Below is a small trained network, with its code and all its weights. Each question gives an input and a target symbol and asks what happens when units are switched off, that is, made to give their printed mean instead of their output.

import numpy as np


def w(rows, s, z=0):
    codes = np.array(rows[::2]) - 128.0
    scale = np.full(codes.shape[1], s)
    scale[-1] = z or s
    return codes * scale


def norm(h):
    return h / np.sqrt((h * h).mean(-1, keepdims=True) + 1e-5)


def f(y):
    return np.maximum(y, 0)


def softmax(a):
    e = np.exp(a - a.max(-1, keepdims=True))
    return e / e.sum(-1, keepdims=True)


def log_softmax(a):
    a = a - a.max(-1, keepdims=True)
    return a - np.log(np.exp(a).sum(-1, keepdims=True))


def net(x, mask):
    ids = ['αδζθμτφψω'.index(c) for c in x.split()]
    T = len(ids)
    res = E[ids] + P[:T]
    r = norm(res)
    for j in range(2):
        rows = slice(2 * j, 2 * j + 2)
        q, k, v = (r @ M[0][rows].T for M in (Q, K, V))
        z = softmax(np.where(np.tri(T) > 0, q @ k.T / 2**0.5, -1e9)) @ v
        o = O[0][rows]
        res = res + np.where(mask[j], z, o[:, -1]) @ o[:, :-1]
    y = f(norm(res) @ A[0][:, :-1].T + A[0][:, -1])
    res = res + np.where(mask[2:6], y, B[0][:, -1]) @ B[0][:, :-1]
    return log_softmax(norm(res)[-1] @ U[:, :-1].T + U[:, -1])


Q, K, V, O, A, B = {}, {}, {}, {}, {}, {}
E = w([
[123,151,92],'α',
[116,97,115],'δ',
[168,157,94],'ζ',
[160,118,71],'θ',
[210,165,158],'μ',
[153,118,75],'τ',
[79,191,126],'φ',
[43,253,123],'ψ',
[148,144,157],'ω',
],0.0064)
P = w([
[83,99,116],'0',
[145,103,151],'1',
[152,255,134],'2',
[139,105,149],'3',
[133,241,123],'4',
[132,107,144],'5',
],0.0074)
Q[0] = w([
[150,21,229],'head 1',
[160,101,75],'head 1',
[188,137,28],'head 2',
[250,194,224],'head 2',
],0.02)
K[0] = w([
[234,122,229],'head 1',
[167,116,58],'head 1',
[218,129,19],'head 2',
[239,240,249],'head 2',
],0.018)
V[0] = w([
[70,196,250],'head 1',
[254,46,212],'head 1',
[67,34,73],'head 2',
[12,83,134],'head 2',
],0.012)
O[0] = w([
[45,31,148,20],'head 1',
[253,68,166,121],'head 1',
[199,119,178,41],'head 2',
[116,75,237,3],'head 2',
],0.012,0.0058)
A[0] = w([
[98,115,1,3],'neuron 1',
[74,24,70,156],'neuron 2',
[177,69,45,153],'neuron 3',
[162,37,130,102],'neuron 4',
],0.021,0.0033)
B[0] = w([
[178,49,221,255],'neuron 1',
[163,140,20,177],'neuron 2',
[35,128,189,223],'neuron 3',
[153,111,6,187],'neuron 4',
],0.024,0.0097)
U = w([
[147,206,103,166],'α',
[188,61,97,253],'δ',
[146,87,246,117],'ζ',
[171,164,145,76],'θ',
[101,20,152,56],'μ',
[179,156,130,111],'τ',
[82,114,88,103],'φ',
[41,151,178,134],'ψ',
[121,108,56,119],'ω',
],0.014,0.0023)

Each question gives the input, a string of symbols that net reads in full, and the target symbol t.
The units are the heads (2 rows each of Q, K, V and O) and the neurons (one row each of A and B). Each row of codes is followed by its name. A weight is (code - 128) times the scale printed after its matrix; where a second scale follows, it is the last column's (O, A, B and U).
mask holds one flag per unit, heads first, then neurons. A switched-off unit (its flag False) gives its mean, the last column of its rows in O or B, instead of its output. The means were averaged over made-up inputs and are rounded, as every weight is.
A unit's drop is (log p(t) with every unit on - log p(t) with that unit switched off) / (log p(t) with every unit on - log p(t) with every unit switched off).
The circuit of an input: a set's keep is (log p(t) with only the set's units on - log p(t) with every unit switched off) / (log p(t) with every unit on - log p(t) with every unit switched off). Starting from all 6 units, units are removed one at a time, each time the one whose removal leaves the highest keep (on an exact tie, the one counted first), for as long as the keep stays at least 0.8.
circuit, biggest first: the units of the circuit, biggest drop first
unit that matters most: the unit with the biggest drop
top k neurons: the k neurons with the biggest drops, biggest first
heads that matter: for each layer, one digit per head in row order, 1 if its drop is at least 0.15 and else 0, layers parted by /
drop of u: that unit's drop, to one decimal
input δ τ μ ψ ψ, target ζ: top 3 neurons	(neuron 1; neuron 4; neuron 3)
input α δ τ, target ψ: circuit, biggest first	(head 1)
input μ ω μ θ ζ, target μ: circuit, biggest first	(neuron 1; head 1)
input δ δ ζ, target ζ: heads that matter	00
input α ζ ψ ψ α, target ψ: top 3 neurons	(neuron 4; neuron 2; neuron 1)
input δ φ φ ζ ω, target ζ: top 2 neurons	(neuron 1; neuron 4)
input ω ω φ, target δ: top 3 neurons	(neuron 2; neuron 3; neuron 1)
input ζ μ θ, target α: top 2 neurons	(neuron 3; neuron 4)
input θ δ δ τ ψ ψ, target ψ: heads that matter	11
input μ ζ δ α, target α: heads that matter	10
input δ θ μ, target ζ: heads that matter	01
input δ ψ δ δ μ, target ζ: heads that matter	00
input δ α ζ ψ θ, target ζ: heads that matter	00
input ζ α ω ζ μ, target α: unit that matters most	head 1
input δ μ ψ, target ζ: heads that matter	01
input α δ μ α δ, target ψ: top 2 neurons	(neuron 4; neuron 1)
input τ α ζ ψ, target ψ: heads that matter	01
input α δ ω ψ μ, target ψ: top 3 neurons	(neuron 4; neuron 1; neuron 2)
input δ ψ δ δ φ, target ζ: top 3 neurons	(neuron 1; neuron 4; neuron 3)
input μ μ ζ, target μ: circuit, biggest first	(head 1)
input θ θ ζ ω, target ω: top 2 neurons	(neuron 4; neuron 1)
input α δ ζ α φ, target ψ: drop of neuron 4	0.2
input ζ ω ω θ α, target α: drop of head 1	2.2
input ψ τ ψ α δ ζ, target ζ: drop of neuron 3	0.3
input δ θ δ δ δ, target ζ: drop of neuron 1	1.4
